In the rows, zero is written as 128.
Each row of numbers stands for one thing and depends on some of the facts below. Use the named rows to name the rest.

How the things are related:
χ(Z_110, c); χ(Z_119, a); χ(Z_125, b); χ(Z_153, a); χ(Z_159, c); χ(Z_160, b); χ(Z_175, a)
χ(Z_198, b); χ(Z_2, c); χ(Z_210, c); χ(Z_225, b); χ(Z_240, b); χ(Z_244, a); χ(Z_248, a)
χ(Z_257, a); χ(Z_260, a); χ(Z_264, c); χ(Z_29, a); χ(Z_298, b); χ(Z_320, c); χ(Z_331, b)
χ(Z_333, b); χ(Z_335, a); χ(Z_353, b); χ(Z_365, c); χ(Z_367, a); χ(Z_371, a); χ(Z_376, c)
χ(Z_378, a); χ(Z_381, a); χ(Z_383, b); χ(Z_390, a); χ(Z_392, a); χ(Z_398, a); χ(Z_40, b)
χ(Z_416, b); χ(Z_422, c); χ(Z_428, a); χ(Z_447, a); χ(Z_459, c); χ(Z_461, b); χ(Z_467, b)
χ(Z_473, a); χ(Z_496, c); χ(Z_501, b); χ(Z_516, b); χ(Z_520, a); χ(Z_523, c); χ(Z_525, c)
χ(Z_530, c); χ(Z_537, b); χ(Z_598, a); χ(Z_612, c); χ(Z_613, a); χ(Z_617, b); χ(Z_618, b)
χ(Z_648, b); χ(Z_657, a); χ(Z_661, b); χ(Z_665, a); χ(Z_67, a); χ(Z_679, c); χ(Z_7, b)
χ(Z_705, a); χ(Z_731, a); χ(Z_732, b); χ(Z_735, a); χ(Z_736, b); χ(Z_74, b); χ(Z_742, a)
χ(Z_747, c); χ(Z_773, a); χ(Z_777, b); χ(Z_788, a); χ(Z_792, a); χ(Z_800, c); χ(Z_801, c)
χ(Z_807, b); χ(Z_810, c); χ(Z_817, a); χ(Z_82, a); χ(Z_835, b); χ(Z_848, c); χ(Z_849, a)
χ(Z_852, b); χ(Z_854, a); χ(Z_867, b); χ(Z_874, b); χ(Z_897, b); χ(Z_902, b); χ(Z_929, c)
χ(Z_961, a); χ(Z_963, c); χ(Z_967, c); χ(Z_968, b); χ(Z_976, b); χ(Z_979, c); χ(Z_982, a)
χ(Z_991, a); Ξ(Z_110, lesepa); Ξ(Z_119, lanu); Ξ(Z_125, lesepa); Ξ(Z_153, fusor); Ξ(Z_159, fusor); Ξ(Z_160, lanu)
Ξ(Z_175, lesepa); Ξ(Z_198, flatrom); Ξ(Z_2, lesepa); Ξ(Z_210, fusor); Ξ(Z_225, fusor); Ξ(Z_240, flatrom); Ξ(Z_244, lanu)
Ξ(Z_248, fusor); Ξ(Z_257, flatrom); Ξ(Z_258, lanu); Ξ(Z_260, flatrom); Ξ(Z_264, flatrom); Ξ(Z_29, lesepa); Ξ(Z_298, lesepa)
Ξ(Z_320, fusor); Ξ(Z_331, lanu); Ξ(Z_333, flatrom); Ξ(Z_335, lesepa); Ξ(Z_353, lanu); Ξ(Z_365, lanu); Ξ(Z_367, fusor)
Ξ(Z_371, lesepa); Ξ(Z_376, fusor); Ξ(Z_378, lesepa); Ξ(Z_381, lesepa); Ξ(Z_383, lesepa); Ξ(Z_390, fusor); Ξ(Z_392, flatrom)
Ξ(Z_395, lesepa); Ξ(Z_398, lesepa); Ξ(Z_40, flatrom); Ξ(Z_416, lesepa); Ξ(Z_422, flatrom); Ξ(Z_428, lanu); Ξ(Z_447, flatrom)
Ξ(Z_459, lanu); Ξ(Z_461, flatrom); Ξ(Z_467, lesepa); Ξ(Z_473, flatrom); Ξ(Z_496, lesepa); Ξ(Z_501, flatrom); Ξ(Z_516, flatrom)
Ξ(Z_520, fusor); Ξ(Z_523, fusor); Ξ(Z_525, fusor); Ξ(Z_530, flatrom); Ξ(Z_537, fusor); Ξ(Z_598, lanu); Ξ(Z_612, lesepa)
Ξ(Z_613, lesepa); Ξ(Z_617, lesepa); Ξ(Z_618, lesepa); Ξ(Z_648, lesepa); Ξ(Z_657, lesepa); Ξ(Z_661, lesepa); Ξ(Z_665, flatrom)
Ξ(Z_67, lesepa); Ξ(Z_679, fusor); Ξ(Z_7, flatrom); Ξ(Z_705, lesepa); Ξ(Z_731, lanu); Ξ(Z_732, lanu); Ξ(Z_735, flatrom)
Ξ(Z_736, fusor); Ξ(Z_74, lanu); Ξ(Z_742, lanu); Ξ(Z_747, lanu); Ξ(Z_754, fusor); Ξ(Z_773, lanu); Ξ(Z_777, flatrom)
Ξ(Z_788, fusor); Ξ(Z_792, lesepa); Ξ(Z_800, fusor); Ξ(Z_801, lesepa); Ξ(Z_807, fusor); Ξ(Z_810, lanu); Ξ(Z_817, flatrom)
Ξ(Z_82, lanu); Ξ(Z_835, lanu); Ξ(Z_848, lesepa); Ξ(Z_849, lanu); Ξ(Z_852, flatrom); Ξ(Z_854, lesepa); Ξ(Z_867, fusor)
Ξ(Z_874, fusor); Ξ(Z_894, flatrom); Ξ(Z_897, fusor); Ξ(Z_902, fusor); Ξ(Z_929, flatrom); Ξ(Z_961, fusor); Ξ(Z_963, lesepa)
Ξ(Z_967, fusor); Ξ(Z_968, lesepa); Ξ(Z_976, lesepa); Ξ(Z_979, lanu); Ξ(Z_982, fusor); Ξ(Z_991, lanu); Θ(Z_110, d)
Θ(Z_119, e); Θ(Z_125, d); Θ(Z_153, e); Θ(Z_159, e); Θ(Z_160, d); Θ(Z_175, d); Θ(Z_198, d)
Θ(Z_2, e); Θ(Z_210, d); Θ(Z_225, d); Θ(Z_240, d); Θ(Z_244, e); Θ(Z_248, e); Θ(Z_257, e)
Θ(Z_260, d); Θ(Z_264, d); Θ(Z_29, e); Θ(Z_298, e); Θ(Z_320, d); Θ(Z_331, d); Θ(Z_333, d)
Θ(Z_335, e); Θ(Z_353, e); Θ(Z_365, d); Θ(Z_367, e); Θ(Z_371, d); Θ(Z_376, e); Θ(Z_378, d)
Θ(Z_381, d); Θ(Z_383, e); Θ(Z_390, d); Θ(Z_392, d); Θ(Z_398, d); Θ(Z_40, d); Θ(Z_416, d)
Θ(Z_422, e); Θ(Z_428, e); Θ(Z_447, e); Θ(Z_459, e); Θ(Z_461, e); Θ(Z_467, e); Θ(Z_473, d)
Θ(Z_496, d); Θ(Z_501, e); Θ(Z_516, e); Θ(Z_520, d); Θ(Z_523, e); Θ(Z_525, d); Θ(Z_530, d)
Θ(Z_537, e); Θ(Z_598, d); Θ(Z_612, d); Θ(Z_613, e); Θ(Z_617, e); Θ(Z_618, e); Θ(Z_648, e)
Θ(Z_657, e); Θ(Z_661, d); Θ(Z_665, d); Θ(Z_67, d); Θ(Z_679, e); Θ(Z_7, d); Θ(Z_705, e)
Θ(Z_731, e); Θ(Z_732, d); Θ(Z_735, e); Θ(Z_736, e); Θ(Z_74, d); Θ(Z_742, e); Θ(Z_747, d)
Θ(Z_773, d); Θ(Z_777, e); Θ(Z_788, d); Θ(Z_792, e); Θ(Z_800, e); Θ(Z_801, e); Θ(Z_807, d)
Θ(Z_810, e); Θ(Z_817, e); Θ(Z_82, d); Θ(Z_835, e); Θ(Z_848, e); Θ(Z_849, d); Θ(Z_852, d)
Θ(Z_854, e); Θ(Z_867, d); Θ(Z_874, d); Θ(Z_897, d); Θ(Z_902, e); Θ(Z_929, e); Θ(Z_961, d)
Θ(Z_963, d); Θ(Z_967, e); Θ(Z_968, d); Θ(Z_976, e); Θ(Z_979, d); Θ(Z_982, e); Θ(Z_991, d)
Λ(Z_110, 293); Λ(Z_119, 438); Λ(Z_125, 932); Λ(Z_153, 59); Λ(Z_159, 125); Λ(Z_160, 532); Λ(Z_198, 734)
Λ(Z_2, 444); Λ(Z_210, 226); Λ(Z_240, 226); Λ(Z_244, 817); Λ(Z_248, 532); Λ(Z_257, 937); Λ(Z_260, 532)
Λ(Z_29, 444); Λ(Z_298, 444); Λ(Z_331, 734); Λ(Z_333, 813); Λ(Z_335, 734); Λ(Z_353, 862); Λ(Z_365, 125)
Λ(Z_367, 813); Λ(Z_371, 932); Λ(Z_376, 734); Λ(Z_378, 862); Λ(Z_381, 532); Λ(Z_390, 862); Λ(Z_398, 813)
Λ(Z_40, 41); Λ(Z_416, 444); Λ(Z_422, 444); Λ(Z_447, 813); Λ(Z_467, 438); Λ(Z_473, 813); Λ(Z_496, 813)
Λ(Z_501, 532); Λ(Z_516, 226); Λ(Z_520, 813); Λ(Z_523, 937); Λ(Z_525, 293); Λ(Z_530, 226); Λ(Z_537, 932)
Λ(Z_598, 532); Λ(Z_613, 125); Λ(Z_617, 532); Λ(Z_618, 125); Λ(Z_648, 734); Λ(Z_665, 734); Λ(Z_67, 438)
Λ(Z_679, 444); Λ(Z_7, 817); Λ(Z_705, 813); Λ(Z_731, 813); Λ(Z_732, 293); Λ(Z_735, 226); Λ(Z_736, 862)
Λ(Z_742, 532); Λ(Z_747, 817); Λ(Z_773, 41); Λ(Z_777, 59); Λ(Z_788, 226); Λ(Z_792, 932); Λ(Z_800, 438)
Λ(Z_807, 444); Λ(Z_810, 226); Λ(Z_817, 862); Λ(Z_82, 817); Λ(Z_835, 932); Λ(Z_848, 862); Λ(Z_849, 862)
Λ(Z_852, 444); Λ(Z_854, 438); Λ(Z_867, 532); Λ(Z_874, 438); Λ(Z_897, 734); Λ(Z_902, 41); Λ(Z_929, 734)
Λ(Z_961, 532); Λ(Z_963, 817); Λ(Z_967, 862); Λ(Z_968, 59); Λ(Z_976, 41); Λ(Z_979, 862); Λ(Z_982, 932)
Λ(Z_991, 813)

Some things and their rows:
[149 139  76 171 121 140 126 116  54 126  75 153 181 121 169  95 114 141
 143 130 107 141 140 146 185 101] : Z_801
[125 107 155 130 124 108 132 111 170 138 174 114 133 131 110 141 131 113
 129 130 134 135 118 120  96 125] : Z_74
[126 108 142  90 128 127 130 154 195 138 174 100  93 137  96 145 118 122
 127 120 118 130 148 118  82 147] : Z_392
[128 123 192  95 117 116 136 102 203 134 181 106 103 134 121 144 137 107
 129 103 110 131 134  95  95 164] : Z_7
[120 111 128  87 145 140 136 116 150 115 155 129 118 139  78 158 154 116
 113 163 142 122 110 123 121 162] : Z_520
[115 139 171  96 102 152 124 165 170 129  92 117  43 134 135 122 126 136
 116  98  86 117 148  97 121 148] : Z_735
[112 133 152 111 126 151 131 143 123 112  89 141  69 143 110 132 139 135
 106 154 118  96 104 119 155 146] : Z_367
[125 119 203 179 123 113 131 139 129 127 103 127  78 137 131 101 116 131
 106 141 103 107 131 122 138  81] : Z_835
[119 133 182  83  91 153 121 169 166 133 119 117  54 130 142 130 104 149
 121  94  97 105 120 110 125 162] : Z_257
[123 128 183 107 130 110 136 106 206 137 171 102  97 134 115 144 141 106
 125 104 111 136 147  96  81 135] : Z_240
[138 129 100 185 136 125 127 100  61 128  82 152 178 118 175  85 128 146
 140 107 138 131 118 148 157 114] : Z_298
[107 136 179 162 141 118 132 120 111 118  95 135  68 128 118 117 134 129
  95 160 139  94 114 122 148 100] : Z_537
[107 151 110 117 131 130 123 111 151 136 183 123 125 122 101 176 132 107
 127 151 154 125 119 127 117 144] : Z_525
[ 98 179 142 154 114 151 121 144 130 127 109 140  84 125 138 149 128 123
 116 137 133 106 127 116 157 126] : Z_159
[ 90 163 154 154 125 136 120 134  98 130 115 129  59 120 120 135 110 125
 120 162 126 107 118 124 157  98] : Z_967
[122 128 148 108 151 123 137  89 158 125 181 129 134 131 105 163 151 114
 116 145 157 111  89 124 115 156] : Z_874
[120 142 128 153 151 116 128 132 173 129 186 125 134 131 113 171 142 123
 116 130 189 109 113 138  91 126] : Z_867
[126 137 169 103  72  82 122 154 137 129 121 110 125 129 116 132 121 134
 114 139 147 125 141 106 134 116] : Z_258
[164 108  12 134 160 134 127 142 105 124 133 142 234 121 141 132 139 137
 147 115 165 156 134 169 109 128] : Z_381
[133 122 194  84 111 141 134 173 163 115 100 119  45 147 120 114 109 143
 105 130  84 106 144 104 135 153] : Z_447
[147 125  33 139 143 130 126  99  82 134 149 140 227 114 143 123 130 124
 156 128 137 167 133 152 137 126] : Z_110

Which thing is each row?
No name comes twice in this set of rows, the named rows included.
[153  88  37 129 166 116 134 106  77 115 113 136 211 126 110  98 143 126
 148 156 133 168 149 159 121 112] | Z_371
[155  92  84 163 171  95 138  71  78 118 132 135 219 124 122  97 147 119
 139 152 136 162 143 152 126  97] | Z_125
[130 141 166 145  95 139 124 156 126 134 109 127  81 130 139 125 102 132
 124 129  94 117 129 115 149 102] | Z_459
[125 153 170 134  95 144 124 145 139 135  99 134  80 130 146 130 119 122
 128 117  93 124 128 102 150 119] | Z_810
[135 132 138 139 112 140 119 215 151 130 103 130  93 128 145 136 108 154
 122  97 129 104 130 138 119 118] | Z_742
[119 159 151 126 116 151 126 136 122 119 117 142  85 133 132 153 120 130
 111 147 124  94 107 113 175 138] | Z_800
[135 123 123  92 133 123 126 191 215 136 187 103 105 135 105 164 113 131
 123 104 137 126 144 130  69 137] | Z_260
[110 126 192 177 119 113 125 129 115 141 111 121  75 123 137 103 111 138
 123 126 117 114 121 124 131  90] | Z_353
[126 107 123  74 116 133 130 130 176 139 151 121 126 132 112 153 149 119
 141 114 118 142 124 111 104 168] | Z_82
[130 130 142 104 128 121 127 134 186 134 194 103  98 135 102 153 106 107
 125 130 100 137 144 108 105 120] | Z_264
[122 128 162 100  96 150 126 161 141 132  85 131  77 132 145 127 134 141
 125 111  97 121 120 108 133 156] | Z_244
[147 121 133 147 138 109 128 154 187 138 184 118 146 128 126 158 125 125
 125 105 157 124 124 133  79 112] | Z_160
[137 132  84 176 134 131 122 107  32 126  79 143 171 117 158  86 107 138
 142 140 116 143 150 148 179  82] | Z_848
[140 111 171 106 111 141 131 161 128 123  90 132  80 142 126 113 120 141
 116 134  90 113 132 115 151 135] | Z_731
[105 158 155  95  91  95 122 137 124 125 126 119 120 124 102 146 137 127
 110 158 176 105 126 110 142 131] | Z_754

Now the same things, written a new way:
Known rows:
[176 108  98  93 147 130  80 106 111 132 196 117 119 135 123 154 156  90
 128 125 157  71 101 144 108 150 136 109] : Z_240
[103 125 126 188 114  86 146 135 135  87 118 143 138 146 132  96 109 103
 139 114 110 156 130 156 142  92 129 149] : Z_376
[108 133 120 111  90  88 192 156 129 128 133 185 104 141 135 153 157  89
 125 173  91 177 146 161 130 115 117 154] : Z_773
[143  94  89 123 107 120  77 116 108 121 185 140 111 128 120 136 162  88
 139 140 163  52 111 147 110 176 142 104] : Z_333
[189 136 122 176 127 120  99 111 111  92 145  54 150 130 138 118 129 105
 134 106 160 129 117 144 120 138 136 111] : Z_618
[176 129 122 185 122 117  94 117 106  92 144  83 147 129 134  99 125  98
 131  99 161 124 124 147 123 143 139 107] : Z_298
[ 86 148 128 151  91  88 179 160 129 115 135 220 103 151 125 144 139  94
 105 167  89 162 127 170 128 125 126 161] : Z_747
[111 142 129 213  95  84 174 146 138  92 104 157 132 150 138  97 107 104
 133 130  93 189 137 162 145 110 132 158] : Z_459
[149 136 100 152 123 140  84 130 115 130 174 155 127 138 118 162 138  94
  82 148 125  82 120 155 111 163 127 114] : Z_612
[132 147 130 179 106  74 177 145 134  94 117 134 140 156 143 122 114 104
 144 117  98 203 126 157 144  83 126 167] : Z_810
[190 108 104 153 144 122  75  86 120  98 162  55 144 131 136 103 117 103
 155  92 160  96 113 145 117 141 143 104] : Z_501
[130 163 141 168  78  90 202 153 135  96 115 173 109 136 144 123 119 101
 160 145  87 122 139 166 131 107 122 149] : Z_258
[123 163 127 110 127 101 197 138 131 106 141 169  90 151 134 159 153 103
 133 169  94 182 116 166 128 122 126 161] : Z_160
[167 102 102 187  87 110  90 128 112 113 134  96 155 120 137  97 130  93
 118 117 145 109 150 140 132 148 134 101] : Z_705
[176 122 118 190 111 112  92 124 103  90 143 106 147 125 132 100 132  96
 130  95 164 114 125 144 131 139 142 108] : Z_467
[ 96 134 129 188 108  77 151 138 132  95 117 125 141 148 130  97 115 102
 147 122 123 163 129 156 129  92 121 152] : Z_679
[165 108  99  81 141 137  81  98 120 150 188 112 128 136 122 151 145  89
 120 143 137  71 123 148 100 152 122 100] : Z_260
[122 148 131 159  92  98 177 143 136  98 127 160 112 132 139 114 123 102
 171 143 102  82 135 160 126 107 122 139] : Z_754
[109 119 127 193  61  69 185 154 132  89  94 143 126 135 144  91 124  96
 146 138 102 193 156 156 146 108 129 151] : Z_731
[168 116 113 174 121 121  92 116 112 116 139  96 156 123 130 100 121  96
 126 106 135 120 143 145 133 133 130  99] : Z_335
[ 89 122 107 122  98 102 163 143 131 122 132 179  97 136 127 135 151  93
 130 175 100 131 138 161 126 136 117 141] : Z_390

Name these rows:
No name comes twice in this set of rows, the named rows included.
[178 126 109 199 119 122  92 115 111  86 142  93 142 125 134  97 125 103
 121 107 146 114 127 147 131 154 144 106] | Z_383
[118 123 114 193  96  90 159 130 132  65 107 130 117 134 141  78 128 106
 163 129 119 150 130 157 144 120 138 143] | Z_736
[130 125 125 145 127  93 164 121 140 100 111  97 133 136 142 104 117 104
 151 134 108 175 143 156 135  89 117 141] | Z_248
[185 128 113 188 130 124  92 117 108  86 145 102 147 127 133 101 126 101
 130  97 146 113 123 146 135 140 141 108] | Z_648
[156 130 118 198 114 111  84 123 114 107 145  96 162 138 130 111 110  99
 110 104 150 119 127 145 120 137 132 114] | Z_2
[140 100  95 113 121 135  77 107 117 147 181 131 121 123 117 134 145  86
 124 144 138  58 131 155 106 165 129  97] | Z_392
[ 90 130 123 120 110  90 166 148 120 103 147 185  93 142 123 132 162  90
 141 152 128 134 119 163 126 122 124 148] | Z_874
[154  79  95 171  87 103  69 108 117 116 151  78 150 119 135  77 126  89
 148 107 159  81 139 139 122 147 138  98] | Z_447
[142 101 100  99 128 133  77 107 114 150 185 140 125 127 117 135 145  84
 126 137 138  61 128 151 108 153 125  96] | Z_665
[197 102 102 143 134 114  74  98 116  99 166  66 150 132 134 100 128  98
 168  85 165  91 108 137 123 126 141 105] | Z_516
[150 108 114 184 120 110  58 105 117 113 163  86 161 133 125  98 105  96
 143  93 162  87 122 146 112 133 134 110] | Z_422
[143 113 109 110 135 126  81 110 108 128 191 131 117 133 115 141 153  89
 141 133 169  65 107 152 100 164 134 104] | Z_852
[112 127 120  84 120  98 170 140 132 132 144 161 108 138 131 153 156  93
 132 162 107 149 132 156 126  97 114 145] | Z_788
[197 119 103 188 112 113  91 118 108  88 147  83 149 127 139 112 134  98
 127 101 155 116 120 139 134 139 143 111] | Z_976
[115 148 131  97 118 100 199 141 134 131 134 167 104 146 136 159 146  97
 117 178  82 193 136 168 128 111 114 153] | Z_598

Now the same things, written a new way:
Named rows:
[ 63 159 122 137 164 109 115 106 139 161 117 107  82 136 165 137 100 171
  82  71 155 122 130 139 152 111 128 174] : Z_160
[125 115 154 139 114  97 153 148 132 194 148  49  86 165  88 179 120 164
 167 161 114 122 136 142  70 123 170 120] : Z_119
[188 116 151 121 106 129 145 154 106 119 149 123 168 125 108 143 123 126
 166 164 120 143 129 144  81 142 136  81] : Z_735
[ 79 107 119 125 146 144 171 117 155 159 158  97  89 162 169 124 124 141
 101 112 147 101 142 129 163 115 129 168] : Z_210
[138 120 132 174 128 170 141 137 121  40 125 181 166 122 145  59 119  69
 123 109 146 109 155 123 180 141  76 109] : Z_125
[142  88 134 163 169 183 115 108 128  66 104 153 150 102 158  79 172  82
 108 149  70 122 143 149 141 115 120 116] : Z_378
[174 115 147 142 115 142 136 143 119  73 109 147 188 116  65 103 148  99
 166 181  99 115 118 117 105 138 118  79] : Z_335
[141 115 130 170 128 162 127 139 105 101 147 145 137 109 195 104 121  99
 110  93 148 153 154 149 147 133 105 112] : Z_240
[101 149 133 129 134  74 125 126 127 177 110  74 103 137  90 146 122 171
 141 134 151 141 101 104  93  85 112  96] : Z_736
[168 109 134 101 101 127 161 154 104 130 156 145 167  93 107 111 144 127
 136 158 145 123  84 109 105 124 102  91] : Z_929
[175 151 139 132  99 103 112 153  97 126 124 145 159  98 123 128 128 136
 158 115 157 157 114 114 105 141 106  86] : Z_461
[184 107  98 129 107 140 138 146 135 142 126 144 169  96 134 134 209 107
 171 154 103 150 110  92 125 129 124  57] : Z_2
[113 116 113 111 116  99 153 124 147 214 148  69 100 145 113 169 164 176
 156 145 130 140 108  99 107 107 144 106] : Z_679
[117 135 120  86 130  92 176 125 159 191 138  98 138 142 109 172 142 187
 142 119 134 125  98 105 117  96 149 126] : Z_159
[149 125 141  97 122 153  95 113 105  69 127 190 138 113 167 118 107  99
  99 114 122 122 147 165 137 162 133 177] : Z_473
[154  94 114 131 126 179 166 129 121 117 169 158 143 112 192 113 141  97
  99 120 145 129 126 143 158 131 111 119] : Z_530
[182 137 130  92 102 116  98 139 109  71 102 183 191 119  78 130 141 111
 166 154  99 116 124 117 117 173 128 130] : Z_705
[ 72 118 117 105 153 130 164 102 153 147 148 128 111 152 157 132 114 143
  87 103 146 101 132 133 162 103 129 187] : Z_525
[104 125 131 100 117  99 165 130 141 186 157  95 116 140  77 141 128 168
 132 150 152  97  90 100 107  98 114 120] : Z_376
[ 59 155 119 130 162 107 110  93 145 144 109 113  94 140 163 130 106 158
  91  70 147 129 131 134 156 101 124 169] : Z_867
[ 81 120 113 171 151 125 118 106 131 163 125  71  67 153 181 137 127 140
 110  92 134 157 150 137 150 106 131 136] : Z_807

Rows to name:
No name comes twice in this set of rows, the named rows included.
[ 71 112 115 123 138 140 157 125 155 169 166 110  77 147 148 136 123 150
  89 107 149 103 133 133 159 120 142 189] | Z_747
[134 124  90  98 121 167 102 122 134  65 119 218 159 100 164  88 165  84
 100 113 128 110 134 116 190 162 103 163] | Z_496
[187 125 137 124 106 128 115 142 114  83 107 155 185 111  86 123 163 105
 172 168  94 133 131 120 108 156 128  93] | Z_657
[161 166  70 131 121 177 117 135 170  85  98 159 139  99 116 100  80  45
 133 183 116 168 100 104 159 154 151  89] | Z_395
[145 123 124 124 122 164  93 116 126  39 108 205 161 118 141  94 135  75
 111 127  96 112 154 153 167 166 125 170] | Z_398
[187 135 138 120 130 135 139 135 135  98 106 155 208 112  99 142 165 120
 169 152  81 136 126 126 106 132 139  74] | Z_613
[195 101 127 144 111 137 122 139 126 119 114 128 167 114 112 140 191 102
 184 172  68 158 139 113  98 141 146  62] | Z_29
[179 150 112 148 125 114 133 139 132 112  91 157 203  97 116 125 157 130
 165 114 120 161 115 104 135 123 109  58] | Z_618
[133 138  95  69  52  64 111 143 141 200 159 123  94 180 120 198 128 159
 183 133 161 133 153  97 148 210 167 187] | Z_523
[151 112 100 191 138 169 112 116 124  98 107 140 130 105 193  96 178  76
 128 103 108 166 164 123 165 132 106  84] | Z_416
[163 165  92 111 117 172 123 137 142 110 125 135 123  93 138 117  48  76
 125 175 135 174  86 120 130 145 158  98] | Z_894
[ 99 147 136 121 125  74  91 117 110 172 111  84  87 137  80 139 126 173
 144 127 158 134  99  89  98  98 105 123] | Z_902
[130 124 139 159 143 161 124 126 101  85 133 153 132 101 171  81 108  99
  84 106 159 134 134 140 140 111  82 113] | Z_198
[176 123 121 174 102 130 120 154 117 114 109 124 162 114 115 118 171 102
 189 143 118 162 142  91 128 133 105  33] | Z_467

